Here is a tiny trained network, its code and every weight. The questions are about switching its units off for an input and a target symbol, where a switched-off unit gives its printed mean instead of its output.

import numpy as np


def w(rows, s, z=0):
    codes = np.array(rows[::2]) - 128.0
    scale = np.full(codes.shape[1], s)
    scale[-1] = z or s
    return codes * scale


def norm(h):
    return h / np.sqrt((h * h).mean(-1, keepdims=True) + 1e-5)


def f(y):
    return np.maximum(y, 0)


def softmax(a):
    e = np.exp(a - a.max(-1, keepdims=True))
    return e / e.sum(-1, keepdims=True)


def log_softmax(a):
    a = a - a.max(-1, keepdims=True)
    return a - np.log(np.exp(a).sum(-1, keepdims=True))


def net(x, mask):
    ids = ['αβεζηλτφψω'.index(c) for c in x.split()]
    T = len(ids)
    res = E[ids] + P[:T]
    u = 0
    for l in range(3):
        q, k, v = (norm(res) @ M[l].T for M in (Q, K, V))
        z = softmax(np.where(np.tri(T) > 0, q @ k.T / 4**0.5, -1e9)) @ v
        res = res + np.where(mask[u], z, O[l][:, -1]) @ O[l][:, :-1]
        u += 1
        y = f(norm(res) @ A[l][:, :-1].T + A[l][:, -1])
        res = res + np.where(mask[u : u + 12], y, B[l][:, -1]) @ B[l][:, :-1]
        u += 12
    return log_softmax(norm(res)[-1] @ U[:, :-1].T + U[:, -1])


Q, K, V, O, A, B = {}, {}, {}, {}, {}, {}
E = w([
[100,126,55,90],'α',
[109,169,104,197],'β',
[43,107,38,182],'ε',
[145,86,80,80],'ζ',
[199,126,148,155],'η',
[148,112,210,242],'λ',
[132,144,249,156],'τ',
[75,101,109,130],'φ',
[60,58,206,152],'ψ',
[163,219,135,125],'ω',
],0.018)
P = w([
[174,124,254,90],'0',
[162,131,164,139],'1',
[95,161,83,167],'2',
[164,146,153,133],'3',
[95,160,85,168],'4',
[166,148,152,134],'5',
[98,159,87,169],'6',
[125,99,100,123],'7',
],0.0096)
Q[0] = w([
[117,200,94,253],'0.h0',
[122,145,58,105],'0.h0',
[231,195,156,135],'0.h0',
[254,27,127,118],'0.h0',
],0.0066)
K[0] = w([
[89,114,133,189],'0.h0',
[152,255,27,91],'0.h0',
[176,86,125,146],'0.h0',
[193,184,141,38],'0.h0',
],0.0087)
V[0] = w([
[186,41,31,160],'0.h0',
[148,201,229,254],'0.h0',
[215,51,91,189],'0.h0',
[156,108,146,207],'0.h0',
],0.0066)
O[0] = w([
[68,39,117,6,96],'0.h0',
[104,58,176,51,252],'0.h0',
[158,121,137,143,129],'0.h0',
[110,253,19,219,183],'0.h0',
],0.0038,0.0037)
A[0] = w([
[178,184,142,143,179],'0.n0',
[187,161,114,145,121],'0.n1',
[153,150,80,85,196],'0.n2',
[156,162,97,92,41],'0.n3',
[131,85,177,54,68],'0.n4',
[156,140,205,2,253],'0.n5',
[188,96,184,85,166],'0.n6',
[72,132,77,123,156],'0.n7',
[151,125,116,108,107],'0.n8',
[163,84,195,132,114],'0.n9',
[134,105,103,88,104],'0.n10',
[125,83,90,98,87],'0.n11',
],0.013,0.0022)
B[0] = w([
[125,199,195,193,253],'0.n0',
[110,116,160,184,210],'0.n1',
[72,174,225,185,195],'0.n2',
[109,152,80,153,172],'0.n3',
[84,31,66,67,163],'0.n4',
[81,2,123,128,219],'0.n5',
[53,123,137,58,199],'0.n6',
[174,74,151,48,232],'0.n7',
[102,129,70,160,146],'0.n8',
[162,115,65,131,207],'0.n9',
[113,160,118,86,159],'0.n10',
[82,142,117,138,178],'0.n11',
],0.0072,0.0055)
Q[1] = w([
[46,45,72,120],'1.h0',
[110,193,133,145],'1.h0',
[229,248,189,77],'1.h0',
[226,2,229,106],'1.h0',
],0.0081)
K[1] = w([
[94,104,43,20],'1.h0',
[135,143,130,245],'1.h0',
[167,157,244,170],'1.h0',
[153,109,126,97],'1.h0',
],0.011)
V[1] = w([
[45,96,122,156],'1.h0',
[36,132,59,157],'1.h0',
[47,101,125,118],'1.h0',
[104,91,121,253],'1.h0',
],0.0071)
O[1] = w([
[254,87,20,47,253],'1.h0',
[178,141,96,164,218],'1.h0',
[112,157,233,212,229],'1.h0',
[110,156,140,138,236],'1.h0',
],0.0063,0.0034)
A[1] = w([
[210,117,218,58,51],'1.n0',
[219,128,226,109,92],'1.n1',
[157,72,164,12,204],'1.n2',
[141,97,181,25,254],'1.n3',
[62,167,205,171,111],'1.n4',
[216,178,81,178,125],'1.n5',
[84,200,109,106,141],'1.n6',
[131,76,31,129,180],'1.n7',
[14,177,220,213,104],'1.n8',
[53,112,254,248,119],'1.n9',
[251,106,221,134,123],'1.n10',
[233,145,184,25,41],'1.n11',
],0.0073,0.0024)
B[1] = w([
[13,97,113,166,142],'1.n0',
[67,147,52,115,157],'1.n1',
[96,135,194,123,180],'1.n2',
[92,164,206,190,175],'1.n3',
[121,160,66,143,197],'1.n4',
[51,98,121,155,164],'1.n5',
[44,125,84,110,154],'1.n6',
[228,196,101,93,186],'1.n7',
[161,116,123,106,232],'1.n8',
[189,2,62,60,255],'1.n9',
[9,131,68,157,169],'1.n10',
[143,236,129,100,133],'1.n11',
],0.0066,0.0082)
Q[2] = w([
[186,254,199,199],'2.h0',
[54,183,143,138],'2.h0',
[153,171,125,169],'2.h0',
[125,47,90,118],'2.h0',
],0.012)
K[2] = w([
[140,177,140,235],'2.h0',
[130,176,79,99],'2.h0',
[131,173,128,228],'2.h0',
[155,11,77,112],'2.h0',
],0.011)
V[2] = w([
[161,185,174,189],'2.h0',
[19,132,125,227],'2.h0',
[221,195,97,171],'2.h0',
[13,71,192,3],'2.h0',
],0.0048)
O[2] = w([
[147,22,120,62,31],'2.h0',
[143,190,107,109,240],'2.h0',
[18,254,138,219,4],'2.h0',
[60,184,179,127,221],'2.h0',
],0.0062,0.0024)
A[2] = w([
[237,152,113,136,136],'2.n0',
[151,172,135,27,242],'2.n1',
[228,87,93,184,253],'2.n2',
[160,91,17,101,64],'2.n3',
[171,63,231,169,168],'2.n4',
[120,91,130,222,64],'2.n5',
[139,126,212,29,148],'2.n6',
[55,92,253,210,231],'2.n7',
[72,9,178,40,66],'2.n8',
[210,65,76,109,165],'2.n9',
[139,112,154,160,80],'2.n10',
[118,177,170,196,190],'2.n11',
],0.011,0.0021)
B[2] = w([
[247,49,62,131,183],'2.n0',
[118,25,131,225,176],'2.n1',
[74,134,200,122,244],'2.n2',
[1,114,109,50,218],'2.n3',
[124,208,36,42,186],'2.n4',
[60,106,105,170,185],'2.n5',
[137,244,93,140,191],'2.n6',
[232,179,45,152,198],'2.n7',
[128,123,171,194,254],'2.n8',
[242,229,213,115,216],'2.n9',
[44,105,137,57,138],'2.n10',
[198,122,119,140,167],'2.n11',
],0.0059,0.0082)
U = w([
[52,95,92,73,156],'α',
[28,194,85,135,74],'β',
[116,205,92,37,134],'ε',
[172,70,58,67,192],'ζ',
[74,140,193,228,112],'η',
[191,27,92,223,2],'λ',
[100,178,206,93,169],'τ',
[247,107,153,176,160],'φ',
[160,45,166,93,127],'ψ',
[153,245,136,191,146],'ω',
],0.014,0.0064)

Each question gives the input, a string of symbols that net reads in full, and the target symbol t.
The units are the heads (4 rows each of Q, K, V and O) and the neurons (one row each of A and B). Each row of codes is followed by its name. A weight is (code - 128) times the scale printed after its matrix; where a second scale follows, it is the last column's (O, A, B and U).
mask holds one flag per unit, layer by layer, with each layer's heads first. A switched-off unit (its flag False) gives its mean, the last column of its rows in O or B, instead of its output. The means were averaged over made-up inputs and are rounded, as every weight is.
A unit's drop is (log p(t) with every unit on - log p(t) with that unit switched off) / (log p(t) with every unit on - log p(t) with every unit switched off).
The circuit of an input: a set's keep is (log p(t) with only the set's units on - log p(t) with every unit switched off) / (log p(t) with every unit on - log p(t) with every unit switched off). Starting from the 12 units with the biggest drops (on a tie, the unit counted first), units are removed one at a time, each time the one whose removal leaves the highest keep (on an exact tie, the one counted first), for as long as the keep stays at least 0.8.
units of the circuit, in order: the units of the circuit, biggest drop first
top k neurons: the k neurons with the biggest drops, biggest first
k most important neurons of layer l: the k neurons of layer l with the biggest drops, biggest first
input ψ ζ φ β ω ζ τ, target τ: 4 most important neurons of layer 0 => [0.n7, 0.n2, 0.n9, 0.n5]
input α ω ω λ, target β: 4 most important neurons of layer 1 => [1.n10, 1.n7, 1.n1, 1.n4]
input ψ φ φ β η ε, target ζ: units of the circuit, in order => [1.n7, 0.n7]
input β ψ λ ω φ ζ η α, target β: 2 most important neurons of layer 0 => [0.n10, 0.n2]
input ω λ η λ, target α: top 3 neurons => [1.n10, 2.n3, 1.n1]
input α α η φ η ε, target ζ: top 2 neurons => [1.n7, 2.n0]
input ω λ ψ ω τ, target τ: top 2 neurons => [1.n9, 2.n9]
input λ τ λ, target λ: most important neuron of layer 2 => [2.n5]
input ζ α φ ω φ ψ φ ζ, target η: top 3 neurons => [1.n9, 0.n2, 2.n1]
input ω φ ψ, target ψ: 2 most important neurons of layer 2 => [2.n9, 2.n8]
input ω β η, target η: 2 most important neurons of layer 2 => [2.n2, 2.n4]
input α ω λ β, target β: top 3 neurons => [2.n3, 1.n5, 0.n5]
input λ ω φ ε η λ, target α: top 3 neurons => [1.n10, 1.n1, 1.n9]
input ζ λ ε, target ε: top 2 neurons => [0.n7, 1.n7]
input ε ω φ ω ω ψ, target φ: 4 most important neurons of layer 2 => [2.n7, 2.n8, 2.n3, 2.n4]
input α ω ω ε φ ε ζ φ, target ω: 2 most important neurons of layer 1 => [1.n9, 1.n2]
input φ β ψ ψ ω ω ζ φ, target ω: most important neuron of layer 2 => [2.n6]
input ω ψ τ ω ε, target ε: top 2 neurons => [1.n7, 0.n7]
input φ ω β τ, target λ: top 2 neurons => [0.n5, 1.n10]
input ω φ ζ α φ τ, target λ: top 2 neurons => [1.n10, 2.n7]
input α η ω ω, target α: 3 most important neurons of layer 1 => [1.n9, 1.n3, 1.n7]
input β ψ η, target η: 3 most important neurons of layer 1 => [1.n7, 1.n5, 1.n10]
input ψ ω β ω η ω β α, target β: 4 most important neurons of layer 2 => [2.n9, 2.n1, 2.n8, 2.n6]
input η ε β ζ ω λ, target β: top neuron => [1.n10]
input β ω ω α ψ, target ψ: top 2 neurons => [1.n9, 2.n9]
